Below are the code and all the weights of a small trained network. Each question names an input and a class and asks about switching units off, where a switched-off unit gives its printed mean instead of its output.

import numpy as np


def w(rows, s, z=0):
    codes = np.array(rows[::2]) - 128.0
    scale = np.full(codes.shape[1], s)
    scale[-1] = z or s
    return codes * scale


def f(y):
    return y / 2 * (1 + np.tanh(0.7978845608 * (y + 0.044715 * y**3)))


def log_softmax(a):
    a = a - a.max(-1, keepdims=True)
    return a - np.log(np.exp(a).sum(-1, keepdims=True))


def net(x, mask):
    res = np.array(x, float).reshape(1, 3) / 4 @ E
    y = f(res @ A[0][:, :-1].T + A[0][:, -1])
    res = res + np.where(mask, y, B[0][:, -1]) @ B[0][:, :-1]
    return log_softmax(res[-1] @ U[:, :-1].T + U[:, -1])


A, B = {}, {}
E = w([
[123,146,129,126,195,108,252,155],'x0',
[55,69,133,115,148,221,110,179],'x1',
[124,145,10,66,161,174,149,96],'x2',
],0.013)
A[0] = w([
[148,67,136,142,56,166,49,128,64],'N1',
[160,126,77,71,107,104,43,86,162],'N2',
[130,59,139,135,60,164,61,99,124],'N3',
[133,123,209,196,104,77,95,142,214],'N4',
[90,151,128,59,197,59,171,124,203],'N5',
[209,202,178,125,106,54,176,93,34],'N6',
[145,186,103,108,86,126,90,22,152],'N7',
[85,104,217,133,132,116,166,190,131],'N8',
[194,128,87,49,112,104,132,84,141],'N9',
[94,73,187,213,185,148,181,230,126],'N10',
[135,160,177,205,94,96,86,143,39],'N11',
[60,107,58,104,136,100,159,134,91],'N12',
[41,121,95,75,100,166,81,170,3],'N13',
[101,134,76,70,201,146,125,121,48],'N14',
[161,226,163,163,104,84,170,82,63],'N15',
[80,132,164,102,81,138,1,134,238],'N16',
[146,170,80,71,141,218,190,93,127],'N17',
[132,96,174,176,113,39,72,139,24],'N18',
[160,208,73,110,130,107,99,25,144],'N19',
[198,113,108,62,122,103,81,88,121],'N20',
[147,97,171,136,48,193,79,156,2],'N21',
[190,200,120,183,180,38,127,130,211],'N22',
[146,88,141,109,120,147,161,176,145],'N23',
[108,43,109,97,160,204,86,173,169],'N24',
],0.008,0.0075)
B[0] = w([
[142,232,184,101,160,31,112,138,182],'N1',
[126,37,84,167,50,206,133,150,196],'N2',
[140,133,191,97,207,71,115,95,194],'N3',
[77,196,224,92,108,52,92,107,249],'N4',
[86,181,162,114,135,78,69,124,219],'N5',
[59,182,210,110,128,112,63,106,197],'N6',
[108,97,53,197,62,198,129,170,193],'N7',
[63,129,50,193,53,236,147,207,196],'N8',
[110,48,88,140,99,158,199,140,180],'N9',
[61,122,94,225,67,154,123,210,222],'N10',
[155,54,131,110,174,114,174,79,177],'N11',
[174,180,158,132,165,82,87,79,165],'N12',
[220,24,83,21,195,76,184,19,156],'N13',
[126,228,249,134,166,13,64,140,173],'N14',
[125,207,181,130,159,47,66,111,184],'N15',
[212,77,121,56,198,87,184,60,252],'N16',
[161,126,193,91,192,72,138,69,218],'N17',
[225,37,64,3,210,85,213,88,180],'N18',
[94,36,26,178,95,200,132,145,204],'N19',
[111,80,61,138,95,155,98,156,164],'N20',
[93,182,197,221,85,137,27,167,159],'N21',
[199,95,132,38,230,109,174,84,239],'N22',
[108,126,126,143,96,148,123,144,154],'N23',
[103,185,199,95,158,86,45,102,223],'N24',
],0.0055,0.011)
U = w([
[211,69,116,120,149,112,182,77,86],'0',
[90,229,180,176,110,107,51,115,97],'1',
[100,76,69,248,18,218,139,160,254],'2',
],0.012,0.00099)

Each question gives the input, the list of numbers given to net, and the class t.
The units are the neurons (one row each of A and B). Each row of codes is followed by its name. A weight is (code - 128) times the scale printed after its matrix; where a second scale follows, it is the last column's (A, B and U).
mask holds one flag per neuron, in row order. A switched-off neuron (its flag False) gives its mean, the last column of its row in B, instead of its output. The means were averaged over made-up inputs and are rounded, as every weight is.
A unit's drop is (log p(t) with every unit on - log p(t) with that unit switched off) / (log p(t) with every unit on - log p(t) with every unit switched off).
The circuit of an input: a set's keep is (log p(t) with only the set's units on - log p(t) with every unit switched off) / (log p(t) with every unit on - log p(t) with every unit switched off). Starting from the 12 units with the biggest drops (on a tie, the unit counted first), units are removed one at a time, each time the one whose removal leaves the highest keep (on an exact tie, the one counted first), for as long as the keep stays at least 0.8.
units of the circuit, in order: the units of the circuit, biggest drop first
unit that matters most: the unit with the biggest drop
top k neurons: the k neurons with the biggest drops, biggest first
drop when u is switched off: that unit's drop, to one decimal
input [-2,-6,-1], class 0: units of the circuit, in order => (N22)
input [-5,-2,-5], class 0: top 2 neurons => (N18 N16)
input [-5,-2,-8], class 0: top 2 neurons => (N18 N16)
input [7,-3,0], class 1: top 2 neurons => (N16 N5)
input [-8,5,2], class 0: top 3 neurons => (N16 N13 N4)
input [5,-7,-2], class 1: top 2 neurons => (N6 N15)
input [-3,-4,-8], class 0: top 2 neurons => (N18 N11)
input [-2,-6,-3], class 0: top 2 neurons => (N22 N18)
input [3,3,7], class 1: top 2 neurons => (N14 N16)
input [-8,0,-2], class 0: top 2 neurons => (N16 N18)
input [-7,6,4], class 0: top 2 neurons => (N13 N16)
input [6,3,1], class 1: drop when N9 is switched off => 0.1
input [-6,-1,-2], class 0: drop when N16 is switched off => 0.6
input [3,2,-8], class 2: unit that matters most => N8
input [-1,-1,-4], class 0: drop when N5 is switched off => 0.2
input [0,-2,-4], class 0: drop when N24 is switched off => 0.7
